Below is a small trained network, with its code and all its weights. Each question gives an input and a class and asks what happens when units are switched off, that is, made to give their printed mean instead of their output.

import numpy as np


def w(rows, s, z=0):
    codes = np.array(rows[::2]) - 128.0
    scale = np.full(codes.shape[1], s)
    scale[-1] = z or s
    return codes * scale


def norm(h):
    return h / np.sqrt((h * h).mean(-1, keepdims=True) + 1e-5)


def f(y):
    return y / 2 * (1 + np.tanh(0.7978845608 * (y + 0.044715 * y**3)))


def log_softmax(a):
    a = a - a.max(-1, keepdims=True)
    return a - np.log(np.exp(a).sum(-1, keepdims=True))


def net(x, mask):
    res = np.array(x, float).reshape(1, 2) / 4 @ E
    u = 0
    for l in range(2):
        y = f(norm(res) @ A[l][:, :-1].T + A[l][:, -1])
        res = res + np.where(mask[u : u + 3], y, B[l][:, -1]) @ B[l][:, :-1]
        u += 3
    return log_softmax(norm(res)[-1] @ U[:, :-1].T + U[:, -1])


A, B = {}, {}
E = w([
[109,191,146,206,45,55,254,101,166,236],'x0',
[30,193,214,180,140,18,20,93,186,131],'x1',
],0.0088)
A[0] = w([
[141,177,128,69,123,88,20,114,177,112,36],'0.n1',
[69,211,152,110,245,72,253,126,138,166,135],'0.n2',
[46,110,150,184,124,136,164,109,60,92,3],'0.n3',
],0.0051,0.003)
B[0] = w([
[129,159,76,156,182,70,169,229,79,170,210],'0.n1',
[135,70,111,89,77,135,109,157,120,138,252],'0.n2',
[94,151,165,169,2,82,104,120,210,178,89],'0.n3',
],0.015,0.0029)
A[1] = w([
[166,129,87,118,63,135,222,155,174,186,4],'1.n1',
[39,177,252,148,34,46,113,53,236,149,41],'1.n2',
[138,254,188,150,142,116,23,66,83,75,19],'1.n3',
],0.0053,0.0021)
B[1] = w([
[228,240,159,207,160,60,67,165,222,188,216],'1.n1',
[31,72,77,61,121,247,103,139,92,136,255],'1.n2',
[134,208,174,219,152,23,101,219,167,170,148],'1.n3',
],0.011,0.0049)
U = w([
[136,67,99,40,177,232,159,125,106,73,220],'0',
[222,180,119,189,59,123,129,162,190,194,177],'1',
[72,161,160,168,223,86,103,221,118,108,162],'2',
[7,71,111,68,32,195,90,121,146,176,192],'3',
[91,111,192,159,122,138,164,88,154,111,19],'4',
[112,104,170,187,67,112,124,63,121,83,10],'5',
[106,139,180,174,95,143,122,34,117,115,2],'6',
],0.011,0.0039)

Each question gives the input, the list of numbers given to net, and the class t.
The units are the neurons (one row each of A and B). Each row of codes is followed by its name. A weight is (code - 128) times the scale printed after its matrix; where a second scale follows, it is the last column's (A, B and U).
mask holds one flag per neuron, layer by layer. A switched-off neuron (its flag False) gives its mean, the last column of its row in B, instead of its output. The means were averaged over made-up inputs and are rounded, as every weight is.
A unit's drop is (log p(t) with every unit on - log p(t) with that unit switched off) / (log p(t) with every unit on - log p(t) with every unit switched off).
The circuit of an input: a set's keep is (log p(t) with only the set's units on - log p(t) with every unit switched off) / (log p(t) with every unit on - log p(t) with every unit switched off). Starting from all 6 units, units are removed one at a time, each time the one whose removal leaves the highest keep (on an exact tie, the one counted first), for as long as the keep stays at least 0.8.
units of the circuit, in order: the units of the circuit, biggest drop first
top k neurons: the k neurons with the biggest drops, biggest first
k most important neurons of layer l: the k neurons of layer l with the biggest drops, biggest first
drop when u is switched off: that unit's drop, to one decimal
input [-7,2], class 2: units of the circuit, in order -> 0.n2; 1.n3
input [-4,1], class 2: units of the circuit, in order -> 1.n2
input [1,7], class 3: top 2 neurons -> 1.n2; 1.n1
input [-7,1], class 2: 2 most important neurons of layer 1 -> 1.n2; 1.n3
input [4,1], class 3: top 2 neurons -> 0.n1; 1.n2
input [2,-7], class 1: 2 most important neurons of layer 1 -> 1.n1; 1.n2
input [7,2], class 3: top 2 neurons -> 1.n2; 0.n1
input [2,6], class 3: drop when 1.n2 is switched off -> 0.5
input [1,-6], class 1: top 2 neurons -> 1.n1; 1.n2
input [3,-6], class 1: drop when 1.n1 is switched off -> 0.3
input [8,5], class 3: drop when 1.n2 is switched off -> 0.4
